Here is a tiny trained network, its code and every weight. The questions are about switching its units off for an input and a class, where a switched-off unit gives its printed mean instead of its output.

import numpy as np


def w(rows, s, z=0):
    codes = np.array(rows[::2]) - 128.0
    scale = np.full(codes.shape[1], s)
    scale[-1] = z or s
    return codes * scale


def norm(h):
    return h / np.sqrt((h * h).mean(-1, keepdims=True) + 1e-5)


def f(y):
    return np.maximum(y, 0)


def log_softmax(a):
    a = a - a.max(-1, keepdims=True)
    return a - np.log(np.exp(a).sum(-1, keepdims=True))


def net(x, mask):
    res = np.array(x, float).reshape(1, 5) / 4 @ E
    u = 0
    for l in range(3):
        y = f(norm(res) @ A[l][:, :-1].T + A[l][:, -1])
        res = res + np.where(mask[u : u + 9], y, B[l][:, -1]) @ B[l][:, :-1]
        u += 9
    return log_softmax(norm(res)[-1] @ U[:, :-1].T + U[:, -1])


A, B = {}, {}
E = w([
[40,120,169],'x0',
[114,131,20],'x1',
[130,126,137],'x2',
[164,3,157],'x3',
[124,124,105],'x4',
],0.0055)
A[0] = w([
[206,157,86,126],'0.n0',
[139,182,237,37],'0.n1',
[94,91,109,219],'0.n2',
[1,142,94,127],'0.n3',
[201,114,193,52],'0.n4',
[153,172,96,158],'0.n5',
[80,68,100,232],'0.n6',
[84,52,76,127],'0.n7',
[30,28,89,4],'0.n8',
],0.0072,0.0023)
B[0] = w([
[79,42,122,236],'0.n0',
[254,65,200,214],'0.n1',
[60,115,187,216],'0.n2',
[83,128,191,253],'0.n3',
[88,142,79,205],'0.n4',
[216,87,114,218],'0.n5',
[36,109,176,244],'0.n6',
[177,108,182,220],'0.n7',
[147,155,96,209],'0.n8',
],0.005,0.0029)
A[1] = w([
[119,160,97,131],'1.n0',
[225,46,90,130],'1.n1',
[130,191,238,180],'1.n2',
[213,78,241,140],'1.n3',
[54,169,2,150],'1.n4',
[183,162,187,91],'1.n5',
[73,87,159,143],'1.n6',
[165,180,199,168],'1.n7',
[126,191,142,2],'1.n8',
],0.0088,0.0034)
B[1] = w([
[99,68,101,146],'1.n0',
[104,147,96,227],'1.n1',
[51,109,123,215],'1.n2',
[131,101,64,255],'1.n3',
[96,105,254,195],'1.n4',
[119,123,163,166],'1.n5',
[101,25,72,194],'1.n6',
[65,144,121,186],'1.n7',
[185,159,157,134],'1.n8',
],0.0077,0.0063)
A[2] = w([
[249,104,38,228],'2.n0',
[44,96,112,132],'2.n1',
[113,173,142,44],'2.n2',
[123,141,148,168],'2.n3',
[121,118,108,145],'2.n4',
[182,168,62,13],'2.n5',
[139,128,177,145],'2.n6',
[103,172,111,94],'2.n7',
[81,215,171,248],'2.n8',
],0.017,0.0018)
B[2] = w([
[97,137,172,195],'2.n0',
[203,248,128,249],'2.n1',
[103,123,97,139],'2.n2',
[176,42,120,139],'2.n3',
[176,150,131,155],'2.n4',
[84,209,143,150],'2.n5',
[255,144,120,138],'2.n6',
[113,78,41,141],'2.n7',
[173,32,89,177],'2.n8',
],0.0084,0.013)
U = w([
[168,23,30,254],'0',
[203,176,150,159],'1',
[206,175,164,118],'2',
[3,167,176,18],'3',
],0.011,0.0022)

Each question gives the input, the list of numbers given to net, and the class t.
The units are the neurons (one row each of A and B). Each row of codes is followed by its name. A weight is (code - 128) times the scale printed after its matrix; where a second scale follows, it is the last column's (A, B and U).
mask holds one flag per neuron, layer by layer. A switched-off neuron (its flag False) gives its mean, the last column of its row in B, instead of its output. The means were averaged over made-up inputs and are rounded, as every weight is.
A unit's drop is (log p(t) with every unit on - log p(t) with that unit switched off) / (log p(t) with every unit on - log p(t) with every unit switched off).
The circuit of an input: a set's keep is (log p(t) with only the set's units on - log p(t) with every unit switched off) / (log p(t) with every unit on - log p(t) with every unit switched off). Starting from the 12 units with the biggest drops (on a tie, the unit counted first), units are removed one at a time, each time the one whose removal leaves the highest keep (on an exact tie, the one counted first), for as long as the keep stays at least 0.8.
circuit, biggest first: the units of the circuit, biggest drop first
top k neurons: the k neurons with the biggest drops, biggest first
k most important neurons of layer l: the k neurons of layer l with the biggest drops, biggest first
input [-1,5,-2,4,3], class 2: circuit, biggest first	[2.n8 1.n3]
input [1,-5,1,5,4], class 0: circuit, biggest first	[1.n3]
input [5,7,-7,-5,4], class 2: 3 most important neurons of layer 1	[1.n4 1.n0 1.n1]
input [-6,0,1,2,3], class 3: top 2 neurons	[2.n0 2.n1]
input [-6,7,-7,0,2], class 2: top 2 neurons	[1.n4 0.n1]
input [6,-4,-6,-6,-1], class 0: top 2 neurons	[2.n8 2.n0]
input [1,5,6,-6,5], class 0: 2 most important neurons of layer 2	[2.n8 2.n3]
input [-2,5,-5,4,8], class 1: circuit, biggest first	[2.n8 1.n3]
input [4,4,8,1,-3], class 2: top 3 neurons	[2.n1 0.n8 2.n0]
input [1,4,-7,-8,5], class 0: circuit, biggest first	[2.n8 2.n7]
input [-8,7,2,-5,-7], class 3: top 2 neurons	[0.n5 1.n2]
input [-7,3,-1,-4,-4], class 3: top 3 neurons	[0.n5 1.n2 0.n6]
input [-6,-3,8,-6,5], class 0: top 4 neurons	[1.n7 1.n6 2.n7 1.n3]
input [4,5,6,2,5], class 1: circuit, biggest first	[2.n1]
input [6,8,-3,5,-3], class 2: 2 most important neurons of layer 1	[1.n2 1.n3]
input [6,8,6,-3,-7], class 2: top 2 neurons	[2.n1 1.n7]
input [-7,1,-5,6,0], class 3: 2 most important neurons of layer 1	[1.n6 1.n2]
input [-5,7,5,3,2], class 2: top 2 neurons	[0.n1 0.n0]
input [-7,-1,4,-3,1], class 3: top 2 neurons	[2.n1 2.n0]
input [-3,0,-1,-6,2], class 0: top 3 neurons	[2.n8 1.n6 2.n1]
input [-6,-3,-5,5,-5], class 3: 3 most important neurons of layer 2	[2.n0 2.n8 2.n1]
